Below are the code and all the weights of a small trained network. Each question names an input and a target symbol and asks about switching units off, where a switched-off unit gives its printed mean instead of its output.

import numpy as np


def w(rows, s, z=0):
    codes = np.array(rows[::2]) - 128.0
    scale = np.full(codes.shape[1], s)
    scale[-1] = z or s
    return codes * scale


def f(y):
    return np.maximum(y, 0)


def softmax(a):
    e = np.exp(a - a.max(-1, keepdims=True))
    return e / e.sum(-1, keepdims=True)


def log_softmax(a):
    a = a - a.max(-1, keepdims=True)
    return a - np.log(np.exp(a).sum(-1, keepdims=True))


def net(x, mask):
    ids = ['ΘΞΠΦαδζλμψ'.index(c) for c in x.split()]
    T = len(ids)
    res = E[ids] + P[:T]
    u = 0
    for l in range(2):
        r = res
        for j in range(2):
            rows = slice(2 * j, 2 * j + 2)
            q, k, v = (r @ M[l][rows].T for M in (Q, K, V))
            z = softmax(np.where(np.tri(T) > 0, q @ k.T / 2**0.5, -1e9)) @ v
            o = O[l][rows]
            res = res + np.where(mask[u + j], z, o[:, -1]) @ o[:, :-1]
        u += 2
        y = f(res @ A[l][:, :-1].T + A[l][:, -1])
        res = res + np.where(mask[u : u + 12], y, B[l][:, -1]) @ B[l][:, :-1]
        u += 12
    return log_softmax(res[-1] @ U[:, :-1].T + U[:, -1])


Q, K, V, O, A, B = {}, {}, {}, {}, {}, {}
E = w([
[146,135,138,204,120],'Θ',
[142,199,177,75,98],'Ξ',
[116,137,59,185,116],'Π',
[108,137,101,127,106],'Φ',
[85,136,118,74,92],'α',
[7,208,94,141,92],'δ',
[200,108,122,137,133],'ζ',
[67,176,165,191,101],'λ',
[115,105,73,126,105],'μ',
[171,85,91,84,109],'ψ',
],0.014)
P = w([
[156,187,139,65,236],'0',
[200,168,79,134,68],'1',
[166,106,163,111,185],'2',
[192,162,74,140,67],'3',
[154,70,156,135,160],'4',
[179,159,62,147,65],'5',
[145,39,152,156,138],'6',
[177,156,53,151,58],'7',
[135,11,140,178,117],'8',
],0.011)
Q[0] = w([
[87,83,87,4,99],'0.h0',
[225,88,90,126,154],'0.h0',
[102,102,169,102,143],'0.h1',
[164,167,97,139,75],'0.h1',
],0.03)
K[0] = w([
[96,85,120,2,78],'0.h0',
[215,86,61,140,181],'0.h0',
[133,117,176,115,60],'0.h1',
[156,201,104,124,186],'0.h1',
],0.025)
V[0] = w([
[124,161,230,70,58],'0.h0',
[51,4,97,168,145],'0.h0',
[107,175,58,195,101],'0.h1',
[44,132,233,115,184],'0.h1',
],0.011)
O[0] = w([
[254,82,101,176,163,82],'0.h0',
[162,195,180,104,153,2],'0.h0',
[113,185,171,227,103,68],'0.h1',
[255,121,65,159,196,75],'0.h1',
],0.0073,0.0044)
A[0] = w([
[104,104,150,130,119,3],'0.n0',
[165,196,152,104,79,144],'0.n1',
[206,103,200,127,130,99],'0.n2',
[160,160,82,149,206,21],'0.n3',
[148,225,228,50,245,172],'0.n4',
[75,98,105,173,180,74],'0.n5',
[170,212,236,63,146,96],'0.n6',
[96,130,96,130,90,4],'0.n7',
[163,168,126,163,172,40],'0.n8',
[147,118,164,171,80,239],'0.n9',
[154,24,215,112,185,154],'0.n10',
[173,123,125,71,89,114],'0.n11',
],0.012,0.0027)
B[0] = w([
[150,134,125,174,160,149],'0.n0',
[161,70,83,141,151,178],'0.n1',
[57,99,141,121,108,166],'0.n2',
[222,165,197,110,178,176],'0.n3',
[179,47,185,4,112,168],'0.n4',
[82,122,182,93,122,159],'0.n5',
[167,28,153,114,121,155],'0.n6',
[199,158,150,155,154,198],'0.n7',
[93,167,145,126,67,149],'0.n8',
[111,173,81,82,140,220],'0.n9',
[94,213,148,157,141,222],'0.n10',
[84,205,132,185,134,253],'0.n11',
],0.015,0.0049)
Q[1] = w([
[117,121,83,137,68],'1.h0',
[108,106,147,146,152],'1.h0',
[181,157,167,177,112],'1.h1',
[170,149,3,76,79],'1.h1',
],0.025)
K[1] = w([
[139,156,89,73,181],'1.h0',
[122,108,111,157,57],'1.h0',
[166,136,120,162,76],'1.h1',
[169,151,3,6,207],'1.h1',
],0.021)
V[1] = w([
[24,239,107,99,137],'1.h0',
[80,48,114,90,56],'1.h0',
[128,126,131,118,173],'1.h1',
[139,130,159,94,254],'1.h1',
],0.01)
O[1] = w([
[146,161,161,34,38,254],'1.h0',
[156,172,2,101,112,9],'1.h0',
[109,103,159,159,92,154],'1.h1',
[97,71,200,186,47,227],'1.h1',
],0.0072,0.0078)
A[1] = w([
[153,143,64,117,76,68],'1.n0',
[182,179,96,178,153,151],'1.n1',
[142,44,142,72,114,208],'1.n2',
[127,95,77,196,105,107],'1.n3',
[122,89,94,220,160,73],'1.n4',
[65,129,162,133,135,64],'1.n5',
[193,23,142,86,90,125],'1.n6',
[188,158,150,124,116,118],'1.n7',
[109,84,35,172,131,94],'1.n8',
[144,144,55,82,213,121],'1.n9',
[89,77,129,133,138,255],'1.n10',
[136,128,9,125,157,154],'1.n11',
],0.015,0.0083)
B[1] = w([
[91,57,128,198,75,208],'1.n0',
[159,78,47,73,112,190],'1.n1',
[149,85,219,173,176,254],'1.n2',
[105,168,57,109,172,175],'1.n3',
[158,100,210,250,142,170],'1.n4',
[155,135,48,162,136,238],'1.n5',
[116,169,30,132,106,218],'1.n6',
[96,104,144,61,118,205],'1.n7',
[52,100,82,64,200,154],'1.n8',
[69,145,233,70,182,154],'1.n9',
[118,168,187,42,104,229],'1.n10',
[246,200,126,173,94,179],'1.n11',
],0.022,0.0083)
U = w([
[112,123,122,133,162,95],'Θ',
[174,95,138,144,138,40],'Ξ',
[157,137,101,138,126,81],'Π',
[108,104,134,149,82,75],'Φ',
[147,102,115,79,130,80],'α',
[136,131,211,93,139,234],'δ',
[154,167,148,174,126,18],'ζ',
[197,160,139,127,86,2],'λ',
[181,160,128,124,154,46],'μ',
[90,254,109,99,103,231],'ψ',
],0.0076,0.0048)

Each question gives the input, a string of symbols that net reads in full, and the target symbol t.
The units are the heads (2 rows each of Q, K, V and O) and the neurons (one row each of A and B). Each row of codes is followed by its name. A weight is (code - 128) times the scale printed after its matrix; where a second scale follows, it is the last column's (O, A, B and U).
mask holds one flag per unit, layer by layer, with each layer's heads first. A switched-off unit (its flag False) gives its mean, the last column of its rows in O or B, instead of its output. The means were averaged over made-up inputs and are rounded, as every weight is.
A unit's drop is (log p(t) with every unit on - log p(t) with that unit switched off) / (log p(t) with every unit on - log p(t) with every unit switched off).
The circuit of an input: a set's keep is (log p(t) with only the set's units on - log p(t) with every unit switched off) / (log p(t) with every unit on - log p(t) with every unit switched off). Starting from the 12 units with the biggest drops (on a tie, the unit counted first), units are removed one at a time, each time the one whose removal leaves the highest keep (on an exact tie, the one counted first), for as long as the keep stays at least 0.8.
units of the circuit, in order: the units of the circuit, biggest drop first
top k neurons: the k neurons with the biggest drops, biggest first
k most important neurons of layer l: the k neurons of layer l with the biggest drops, biggest first
input Ξ δ α Φ λ Ξ, target δ: units of the circuit, in order	(1.h0, 0.n3, 0.h1)
input α Ξ δ Θ, target ζ: units of the circuit, in order	(1.n4, 1.h0, 0.h1, 0.n4)
input Ξ ζ Φ Ξ Π ψ δ Ξ, target δ: units of the circuit, in order	(1.h0, 0.h1, 0.n3)
input μ ζ λ ψ α δ δ λ Θ, target δ: top 2 neurons	(0.n6, 1.n2)
input δ ζ Ξ Ξ, target α: 3 most important neurons of layer 0	(0.n3, 0.n8, 0.n4)
input α Ξ Φ ψ ψ ζ ζ, target ψ: units of the circuit, in order	(0.n10, 1.n2)
input α λ ζ Π Ξ λ ψ ψ, target ζ: top neuron	(1.n4)
input α λ ψ ζ δ ζ ψ Ξ, target ζ: top 2 neurons	(1.n4, 0.n3)
input Ξ Π ψ Π ψ ψ Ξ, target ψ: top 3 neurons	(0.n10, 1.n2, 0.n4)
input λ λ Π ψ ψ ψ α Π μ, target δ: 2 most important neurons of layer 1	(1.n6, 1.n10)
input Φ Ξ δ, target δ: units of the circuit, in order	(0.h0, 0.n4, 1.n2, 0.n11)
input Ξ α ψ Ξ Π λ, target δ: top 3 neurons	(0.n3, 1.n2, 1.n7)
input Ξ δ Π Ξ μ α Θ α, target δ: units of the circuit, in order	(1.h0, 0.h1, 0.n3)
input Π Θ λ Θ Ξ ζ Ξ Ξ, target λ: top 2 neurons	(1.n11, 1.n0)
input Ξ Ξ α ψ Π ψ Ξ Φ, target δ: units of the circuit, in order	(1.h0, 0.n3, 0.h1)
input δ ψ Π Θ Φ δ, target α: top 2 neurons	(0.n3, 0.n8)
input Ξ Ξ δ δ, target δ: units of the circuit, in order	(1.h0, 0.n3, 0.h1)
input Ξ μ ψ Ξ ψ Φ, target δ: units of the circuit, in order	(1.h0, 0.h1, 0.n3)
input δ ψ Φ ψ ψ λ, target α: top neuron	(0.n3)
input α δ ψ ψ λ Ξ ψ Ξ α, target ψ: top 2 neurons	(0.n10, 1.n2)
input Ξ ζ ψ λ, target δ: 2 most important neurons of layer 0	(0.n3, 0.n2)
input Φ μ ψ Π ψ ψ, target Θ: top 4 neurons	(1.n4, 0.n4, 1.n8, 0.n3)
input μ ζ Ξ Π, target Π: top 4 neurons	(0.n4, 1.n11, 0.n7, 1.n8)
input Θ δ ζ δ ψ ψ, target μ: 3 most important neurons of layer 0	(0.n4, 0.n3, 0.n11)
input Π α λ Θ Ξ λ ψ Φ ζ, target δ: top 2 neurons	(0.n6, 1.n2)
input ζ δ ψ ψ δ ζ, target ψ: 2 most important neurons of layer 0	(0.n4, 0.n10)
